Each row of numbers stands for one object and depends on some of the facts below. Use the named rows to name the rest.

There are 4 kinds of fact about the objects: gosku, drolal, mokabin, riromun.
stusuk gosku:trebrebri drolal:601 mokabin:baru
skone gosku:pegiskin drolal:601 riromun:pogro
zogrem gosku:baplus drolal:601 mokabin:ritrin riromun:rigro
brizek gosku:drabedre drolal:601 riromun:skosum
sigren gosku:nugri drolal:509 mokabin:baplus riromun:klepel
migres gosku:gretro drolal:849 mokabin:baru riromun:loraki
dramil gosku:koskitir drolal:849 mokabin:doklar
brizel drolal:601
busok drolal:774
dazon gosku:kidor drolal:509 riromun:plegros
fetrek gosku:sugrol drolal:849 mokabin:dredraplis riromun:kistal
pegiskin drolal:601
sutro gosku:sugrol drolal:849 mokabin:busok riromun:doklar
kidor drolal:849
levul gosku:klames drolal:849 mokabin:klames
fano gosku:redisem drolal:774 riromun:mabe
drabedre drolal:509
plutri gosku:redisem drolal:509 riromun:fano
pogum gosku:plabo drolal:509 mokabin:drivuk
zuzis gosku:dredraplis drolal:601 riromun:bradri
selal drolal:509
koskitir drolal:849
vipek gosku:ligun drolal:601 mokabin:staskun
vipar gosku:famer drolal:774 mokabin:baplus
klepel gosku:nugri drolal:509 riromun:mubreni
dredraplis drolal:601
fitrizar gosku:greges drolal:849
beke gosku:famer drolal:601 mokabin:flagul riromun:vipar
loraki gosku:gretro drolal:509 riromun:staskun
rigro gosku:baplus drolal:509 riromun:skizel
sekan drolal:774
tovor gosku:grifledre drolal:509 riromun:drufa
mubreni gosku:nugri drolal:509
bitrakla gosku:pagrer drolal:509 mokabin:busok riromun:kotrekan
vudranor gosku:nugri drolal:509 riromun:sigren
zakliki gosku:buperis drolal:774 riromun:trulim
goskigen gosku:buperis drolal:509
retek gosku:siklani drolal:509 mokabin:plutri
pogro gosku:pegiskin drolal:601 mokabin:drivuk
grabrokir gosku:kleropo drolal:509
rafar gosku:kiskostok drolal:509 riromun:botem
doklar gosku:sugrol drolal:849 riromun:fetrek
nugri drolal:509
fedrer drolal:509
mobrok gosku:pagrer drolal:849 mokabin:droplumul riromun:flofes
drivuk gosku:plelun drolal:509 riromun:gigem
kloklis gosku:dredraplis drolal:601 riromun:skimulim
pezim gosku:busok drolal:509 mokabin:levul
drufa gosku:grifledre drolal:509
satrer gosku:veflor drolal:601 mokabin:plelun
kistal gosku:sugrol drolal:509
flofes gosku:pagrer drolal:774 mokabin:vipar riromun:sistadus
sistadus gosku:pagrer drolal:774 mokabin:plilek riromun:tidun
grilu gosku:famer drolal:601 mokabin:zesega riromun:beke
kletrul gosku:kiskostok drolal:509 mokabin:retredrak riromun:rafar
nonek gosku:fliflel drolal:774 mokabin:planen riromun:seketi
gronek gosku:kidun drolal:509 mokabin:fedrer riromun:dranan
bivas gosku:sekan drolal:774 riromun:goste
plilek gosku:kidor drolal:509 mokabin:lobos riromun:dazon
kiskostok drolal:509
pobren gosku:drabedre drolal:774 mokabin:tezis riromun:britrustek
duplir gosku:pagrer drolal:774 mokabin:robetre
skizel gosku:baplus drolal:601 mokabin:plelun riromun:gosto
vili gosku:droplumul drolal:509 riromun:tistusar
fifar gosku:dredraplis drolal:601 riromun:dripil
dori gosku:busok drolal:509 mokabin:vipar riromun:pezim
kluduklek gosku:kosusa drolal:849 mokabin:fastas
mefis gosku:selal drolal:509 riromun:fastas
famer drolal:601
grinas drolal:774
galim gosku:flinafer drolal:849 mokabin:plabo
kotrekan gosku:pagrer drolal:774 mokabin:mobrok riromun:skugru
tidun gosku:pagrer drolal:774 riromun:drasku
trebrebri drolal:509
flobok gosku:fedrer drolal:849 riromun:ritrin
zote gosku:flinafer drolal:849 mokabin:guskasu riromun:galim
negen gosku:planen drolal:774
defas gosku:veflor drolal:849 mokabin:tezis riromun:vuzaflun
buperis drolal:509
gradun gosku:kidun drolal:849
tistusar gosku:droplumul drolal:509
kabel gosku:brizel drolal:601 mokabin:kleropo riromun:gekla
gelon gosku:robetre drolal:601 mokabin:plelun riromun:kazel
fliskur drolal:509
brovok gosku:kidor drolal:509 mokabin:fliklu riromun:plilek
fliklu gosku:robetre drolal:849 riromun:voskel
rofle gosku:kosusa drolal:601 riromun:truzas
rapus gosku:siklani drolal:601 riromun:naflilil
gekla gosku:brizel drolal:774
botem gosku:kiskostok drolal:509 riromun:mefas
fube gosku:droplumul drolal:849 mokabin:bivas riromun:naklu
flubo gosku:sugrol drolal:509 mokabin:tiva riromun:sutro
druzok gosku:neme drolal:774 mokabin:gretro
naklu gosku:droplumul drolal:509 riromun:buzi
zesega drolal:849
zugrim gosku:plelun drolal:509
ruvo gosku:plelun drolal:509 mokabin:lobos riromun:zugrim
staflak gosku:zesega drolal:509 riromun:flubrelir
sugrol drolal:509
ligun drolal:509
redisem drolal:509
pagrer drolal:601
retredrak gosku:guskasu drolal:601
boske gosku:tilil drolal:849
tigram gosku:fliflel drolal:601 riromun:stulel
stokam gosku:siklani drolal:849 riromun:rapus
neme drolal:509
plelun drolal:509
skeziste gosku:busok drolal:509 mokabin:dredraplis riromun:dori
vuzaflun gosku:veflor drolal:849 mokabin:raplin riromun:satrer
trulim gosku:buperis drolal:774 mokabin:neme riromun:griklu
dranan gosku:kidun drolal:509 riromun:grukur
ritrin gosku:fedrer drolal:509 mokabin:kleropo
kidun drolal:509
plustom gosku:greges drolal:509 mokabin:kosusa riromun:fitrizar
plegesam gosku:kidun drolal:509 mokabin:baru riromun:gradun
britrustek gosku:drabedre drolal:774 mokabin:drivuk
dripil gosku:dredraplis drolal:601 riromun:zuzis
skugru gosku:pagrer drolal:774 mokabin:nonek riromun:duplir
naniklas gosku:brizel drolal:774 riromun:kabel
mabe gosku:redisem drolal:774 mokabin:greges
skosum gosku:drabedre drolal:774 mokabin:flaze riromun:pobren
stulel gosku:fliflel drolal:601 mokabin:retek riromun:nonek
siklani drolal:601
drasku gosku:pagrer drolal:509 riromun:bitrakla
zitrul gosku:planen drolal:774 mokabin:kidun riromun:negen
gretro drolal:601
teskor gosku:fliflel drolal:601 mokabin:grabrokir riromun:tigram
skimulim gosku:dredraplis drolal:849 mokabin:drufa riromun:lokun
kosusa drolal:601
kleropo drolal:509
greges drolal:849
planen drolal:601
raplin gosku:plabo drolal:774 mokabin:doklar riromun:pogum
drifledres gosku:droplumul drolal:509 mokabin:drufa riromun:fube
lokun gosku:dredraplis drolal:774 riromun:fifar
drimor gosku:plelun drolal:509 riromun:ruvo
tapura gosku:klames drolal:849 mokabin:gekla riromun:levul
flagul gosku:baru drolal:774 riromun:grazek
robetre drolal:601
puzuk gosku:fliskur drolal:509 mokabin:droplumul
plegros gosku:kidor drolal:509
fastas gosku:selal drolal:509 mokabin:zesega riromun:trutam
grazek gosku:baru drolal:601
bradri gosku:dredraplis drolal:601 mokabin:plelun
plabo drolal:509
baplus drolal:601
staskun gosku:gretro drolal:849
gosto gosku:baplus drolal:601 mokabin:brizek
veflor drolal:509
lobos gosku:tilil drolal:849 mokabin:gretro riromun:boske
pama gosku:tilil drolal:849 mokabin:stusuk riromun:lobos
goste gosku:sekan drolal:849 mokabin:defas
vagas gosku:nugri drolal:509 riromun:vudranor
klames drolal:774
droplumul drolal:509
gigem gosku:plelun drolal:509 riromun:lanin
lanin gosku:plelun drolal:509 riromun:drimor
grukur gosku:kidun drolal:509 riromun:plegesam
voskel gosku:robetre drolal:509
tilil drolal:849
flinafer drolal:601
tiva drolal:849
flaze drolal:774
griklu gosku:buperis drolal:601 riromun:goskigen
kudes gosku:famer drolal:601 mokabin:sekan riromun:grilu
geski gosku:guskasu drolal:601 mokabin:fliflel riromun:retredrak
flubrelir gosku:zesega drolal:601
fliflel drolal:509
naflilil gosku:siklani drolal:849 mokabin:kleropo riromun:retek
bredre gosku:grinas drolal:509 mokabin:drufa
tezis drolal:509
supe gosku:planen drolal:509 riromun:zitrul
kitros gosku:baplus drolal:774 riromun:zogrem
truzas gosku:kosusa drolal:849 mokabin:robetre riromun:kluduklek
sesuplek gosku:nugri drolal:509 riromun:vagas
zipli gosku:kosusa drolal:601 mokabin:kidun riromun:rofle
guskasu drolal:601
seketi gosku:fliflel drolal:601 mokabin:flagul
mefas gosku:kiskostok drolal:509 mokabin:kosusa
trutam gosku:selal drolal:601
grifledre drolal:509
giren gosku:neme drolal:774 mokabin:fube riromun:druzok
griflaplal gosku:flaze drolal:509 mokabin:doklar
baru drolal:601
buzi gosku:droplumul drolal:509 riromun:vili
kazel gosku:robetre drolal:774 mokabin:gretro riromun:fliklu

Some objects and their rows:
dredraplis: [-23  -1 -43 -64 -38  37 -17 -31  -4  56  57 -34 -11 -54   2  -9  30 -44
 -25  47  -5  33   7  -3 -16  45 -44  27  45  -5  37 -20 -38  -9 -27  65
   4  16 -49  24 -14]
bradri: [-36 -18  23 -60 -40  -4 -59  30  23  45 -30 -37  69 -25 -27   4 -50  44
 -55 -33 -38  32  43  18  10  45 -58   7  68  43  40 -52 -58  31  24 -23
  12  11 -35 -61  35]
dripil: [-21  -8  41 -43 -39  16 -58  25  21  59   5 -35  63 -28 -12  23 -49  44
 -60 -18  -8  48 -11  46  20  36 -39  30  59   5  39 -51 -61   4 -14   1
  29  10 -18 -37  36]
kosusa: [-29  28 -61   7 -34  -3 -38  14  17  53   7 -28 -22 -27  -2 -19  31  10
 -10  59  13 -26  37  42  11  46 -38  34  38 -36   6  15  16 -17 -29  52
  13   8 -29  17 -42]
trulim: [  5  -9  18  -2 -13  37  29  25 -24 -27 -24  32 -14   2  -1 -23  10 -11
  45   0  28  -1   2 -13  11   2 -13 -13  -1  34 -27 -10  12  31  26  -6
 -17   2  20  -8  37]
neme: [ -2  14 -32  14 -29  -3  33 -41   7  -2  31 -28 -22 -24 -20   9 -22 -27
  14 -20   8 -42  -3 -33 -52  14  36 -25   0 -13   3  33   4 -54 -17  27
  10  19 -43  33 -40]
zakliki: [-19  20 -18  20 -12 -13 -34  10 -26 -27  10   2  -2  11 -16 -20  -2   5
  43 -12 -21  31  24 -22   4  26 -10  25 -35  50 -26  27  -5  32 -34   4
 -53   5  35  16   8]
zitrul: [ 23 -28  21  -3   6  17  -6   9  -3 -22   5  55 -14  -2  28 -25  24 -24
  31  27  27  23 -12  13   8 -30 -36   1 -20 -10 -11  12  15  39  18 -33
  -2 -10  33 -10  39]
bredre: [ 21 -28  14   4  25   0  35  -9 -23 -19 -17  -6   4   4  18  -8 -21 -12
   8 -21  27 -13 -24 -43   3 -28  -4 -54 -24  31   3  -7   3  -5  18 -31
  -1 -14  -9  -4  33]
stokam: [ -3  32 -50 -17  26 -39 -16  -5 -39 -14 -18  13  -1  17 -23   9  39  -2
  31 -24 -53  54 -15 -39  11  20  32 -17 -33 -17 -29  27  18  48   7  22
 -21 -12  12   6  -9]
grazek: [-32  40 -15 -12 -38  21 -43  29  -7  26 -22  31 -24  -1 -24 -25  49  20
  33  13  -2  -2  35  35  11   6 -60  28  -3  15  -8  10  23  42  30   1
   4   9  -9 -38   8]
pama: [  9   5 -45 -21  56 -44 -30  14 -10 -12 -14  36  -5  10  -6  16  32  -9
  33 -19 -46  33   7 -36  17  -9  -4 -26 -42  -7 -24  21 -13  53  32  20
 -39 -44  41  -6   5]
kitros: [-24  21 -37  16 -11 -33 -33  13 -34 -15  -2   4 -17  13 -20 -20  12  -1
  40 -21 -26  27  14 -30   6  18 -26   5 -29  47 -19  32  15  29 -30  -3
 -42  12  31   6   3]
voskel: [ 11 -31  52  -5  18   7  18 -24  10  -4 -16 -23  23   1  -2  24 -47  30
 -48 -24  22 -22 -40   6  -8 -41  24   7  28  -2  44 -27  10 -51   3 -34
  31  13 -27  -4   0]
retredrak: [-23  33  -6  21 -47  41 -27 -20 -20  23 -18  15 -15  38 -38 -34  40   7
  37  27 -17  35  33  -6  11  28 -39  43  44 -21 -28 -26  37  30 -31  12
  -2  12   6 -28 -13]
ritrin: [ 11   7  38   7  -3  12  24  -3 -28 -31  21  22 -17  26   1  -4  -6 -21
  28 -23  26 -14 -46 -20 -13 -35  13 -27 -30  35 -18  36  24 -17  10 -20
 -13   3   3  24  16]
migres: [  5  15 -40 -14  54 -37 -19  29  16 -22 -21  24 -10  21 -20  20  31 -21
  44 -20 -54  23  27 -28  14 -12  -1   4 -34   6 -23  16 -38  48  17  37
 -51 -35  46   5  15]
flinafer: [ -7  11 -39   7 -43  -9 -49  20  22  30  20 -29 -17 -23  43 -19  19  13
 -26  59  28  -2  37  48  18  47 -32  -2  28 -34  -6  -2 -18   8 -11  55
   2  11   5  20 -18]
veflor: [ -3   1 -31  23   8  -6  25   0   7 -22  15 -26 -23 -14  12  -6 -28 -40
 -11 -10  11 -45  12 -19 -16  12  19 -49  -8 -17   2  34 -31 -50   8  23
 -12   5 -27  28 -36]
kazel: [ 10  -1  20   9  -9  20  -3  24   0 -26 -16  26  -9  34   9 -30  12 -13
  27   9   9   3 -16 -13  10 -21 -38 -33 -34   8 -21  -9   8  38  34 -18
 -27  -6  23 -20  29]

Rows to name:
No name comes twice in this set of rows, the named rows included.
[-36   5 -36 -42 -40  19 -51   0 -17  35  27  20   4 -21 -10 -17  37 -32
  36   6 -37  56  32 -18  18  38 -55  31 -28  44  15  -7 -30  44 -44  35
 -55   3  21 -13  22]	kloklis
[ 10   5  28 -36  27 -41 -18  -1   7  29 -22 -33  61  -1 -17  55 -34  44
 -54 -31 -33  42 -45  13 -11  25  30 -33  26 -35  30 -54   9 -32  28 -26
  26   1 -40 -28   7]	gradun
[  1  37 -45  30 -48 -14  33  27  26  45  10  12  -2 -37  27  -4  49  24
 -42  59  -5 -35  45  -4  -3  34 -31  29  46 -19  34  -3 -38  44  26 -10
  11  18 -36  -1 -49]	pagrer
[ 10   9 -42  17  47 -23  -4 -16  -8 -24 -18  -1  30  40 -20 -18  15 -28
  40  -8 -47  47  25 -33   6  20  22   8 -34 -28 -35 -18   1  44   0  31
 -55 -43  42   1  23]	zote
[ -5 -23  35  11 -12   7  24 -65 -20  -2  19  -3  13  36 -10  -1 -25  -1
  24 -30  -6  12 -24 -22 -24 -35  28  28 -24  -9  20  21  21 -45 -65 -24
  17  12   1  20 -35]	grabrokir
[-38   0  20 -62 -31 -13 -53  23  22  59 -24 -45  57 -32 -33  36 -37  41
 -59 -29 -35  37  27  51  21  40 -44  34  60  24  55 -55 -58   3  11 -17
  21   7 -38 -50  19]	zuzis
[ 11 -38  35  -7  43 -40  15 -28  -5  -8 -31 -28  55  -3  25  20 -51  33
 -54 -33  13 -21  -3  -4   9 -41   5 -26  32 -16  58 -48  -3 -40  10 -34
  33 -30 -31 -34  -2]	ruvo
[  4 -22  42 -34 -46  46  12 -15  13  23  22  21  -3   1  10  -6  -4 -34
 -48  -9  -1  37 -51  17   8 -40 -26  33  16  24  32 -32 -22  -3   3   1
  16   7 -22  -2  36]	lokun
[  1   8  48  11 -34  34  -7  -3   1  23   3  15 -15  19 -11  10  10  23
   2   6  18   5 -41  35 -19 -38  11  41  16 -13  18   8  32 -38 -10 -12
  26  14 -17  -2 -14]	gekla
[-10   0  34 -50 -39  23 -55  22  16  56  -1  -9  13 -19  -2   9  -8  32
 -63  -4  -5  49 -32  36   7  26 -54  33  48   2  48 -50 -33   8  13   3
  24  11 -43 -44  39]	fifar
[  8 -25  38 -27  31  11 -10  31  13  -2 -22 -12  -5 -11  10  14 -38  33
 -54 -16  25 -32  -5  40  15 -33 -26 -22  34  12  19 -36 -25  10  29 -24
  26  -3 -11 -36  31]	britrustek
[ 30   6  42  27 -32  -1  29  20  32  -1   6  18  69   5  27  22 -25  48
 -54  29   6   6  20   8   1 -23  34  34  51  17  29 -33 -30 -13  12 -33
  37  11  -8  -8  10]	tidun
[ 31 -28   7 -69   0  43  32 -34  12  -5  -7  44  -6 -21  -6  13  44 -50
  13 -13 -39  58 -32 -35  19 -30  -4  19 -28  10  -6 -36 -25  50  32  38
  -7 -37 -20 -10  36]	skimulim
[-24   1  35 -27 -20  10  14  22   4  16 -24 -25  -7  -8 -34  11 -26  33
 -40 -19   5 -30  -6  15   4 -18   0  16  61  30   3 -35  18 -37  22 -23
  34  11 -42 -32  -5]	nonek

The same objects again, as new rows of numbers:
Named rows:
plegros: [ 17  -5  15 -40  -2  20 -36  39 -24 -43  -2 -27 -31   6]
brizel: [ 12  22  -1  12 -14  -7   6  -9 -20 -32 -18 -23  -7   0]
fliskur: [  9  36   0 -37 -15   8 -13  -2 -16 -43  -8  -6  -8 -15]
mefis: [  3  67  -4 -32  -3  -4   8  14  -3  -8  27  21   5 -15]
sutro: [  5  22  15  16  14 -30   2   4  -5  -3   6  21  -9  -1]
skone: [  5  53  -4  18  -1 -20  27   6  -6   2  17   2   6   0]
vipar: [ 10 -45  57   3   5  -8 -40  10  -2 -26 -15 -13 -30  21]
tapura: [  1  39   9  17  16 -35  13  -6   1   6  12  31   1  -7]
skeziste: [  3  68  -9 -30   8  -8  11  13  -9 -11  25  31   0 -15]
mubreni: [ 18  -5  17 -38  -9  21 -33  44 -22 -41  -1 -21 -33   5]
mefas: [ 16  -3  10 -38   7  17 -33  38 -30 -45  -4 -18 -36   6]
satrer: [ 23 -20 -22  25  12  21 -44  36 -50 -12 -20 -36 -21  -2]
busok: [  5  -5  42   6 -16 -16 -24 -28   9 -17 -21  -4   1  -3]
kidun: [  9  32  10 -39 -31  13 -17  -1  -6 -38  -1 -19  -1 -13]
vudranor: [ 10  37   8 -33  -9   5  -8  30 -10 -19  16   7 -11  -8]
dazon: [ 11  20  10 -37  -3  12 -21  30 -17 -31   7 -11 -19   0]
kidor: [  8   7  16   9  -7 -19 -11 -19  -6 -26 -20  -4  -8  -7]
droplumul: [  9  47  22 -36 -26 -11 -33  -5 -17 -44  11 -30   4  -6]
klepel: [ 15   8  15 -37  -8  15 -26  40 -18 -34   4 -12 -27   1]
stulel: [ 12  20   1  15   6 -11   8  22 -22 -17   1 -10 -17   9]

Rows to name:
No name comes twice in this set of rows, the named rows included.
[ 11  35   2 -34 -19   6 -13   4 -16 -41  -6  -1 -10 -16]	nugri
[ 23  27   4 -56 -42  13  -8 -31  -6 -30  14 -18 -11   6]	kleropo
[ 10  32  -2  17   8 -14  15  16 -20 -13   6  -3 -11   7]	grilu
[ 26  22  12  12  22  15  13 -18 -11 -39 -14 -32   3  -6]	pagrer
[  5  66   0 -30  -8  -5  10  21  -2  -6  29  26   3 -16]	sesuplek
[ 12 -14  22  11  15 -15 -20  16 -15 -21  -9  -3 -28   8]	fetrek
[ 20  -1 -26  28  11  12 -34  32 -45  -1 -10 -22 -13  -8]	skizel
[ 30 -11   8 -56 -10  19 -27  10 -26 -35  13 -21 -43  25]	ritrin
[  2  65   3 -32 -13  -2   7  12   5  -6  30  12  11 -13]	plutri
[ 17 -19  21   6 -10  12 -18  29 -20 -30 -10 -54 -25  22]	retredrak
[ 12 -42  49   4  11 -10 -44  12  -7 -21 -20 -12 -30  17]	negen
[ -8  10  31  27  22 -24  -5  28   0 -41 -14   9 -11  -3]	dramil
[  5  -7  39   7  10 -23 -21  -1   3  -4  -6  12 -12   7]	fano
[ 14   7   8  11  -1  -3  -1  23 -20 -21  -2 -28 -18  14]	griklu

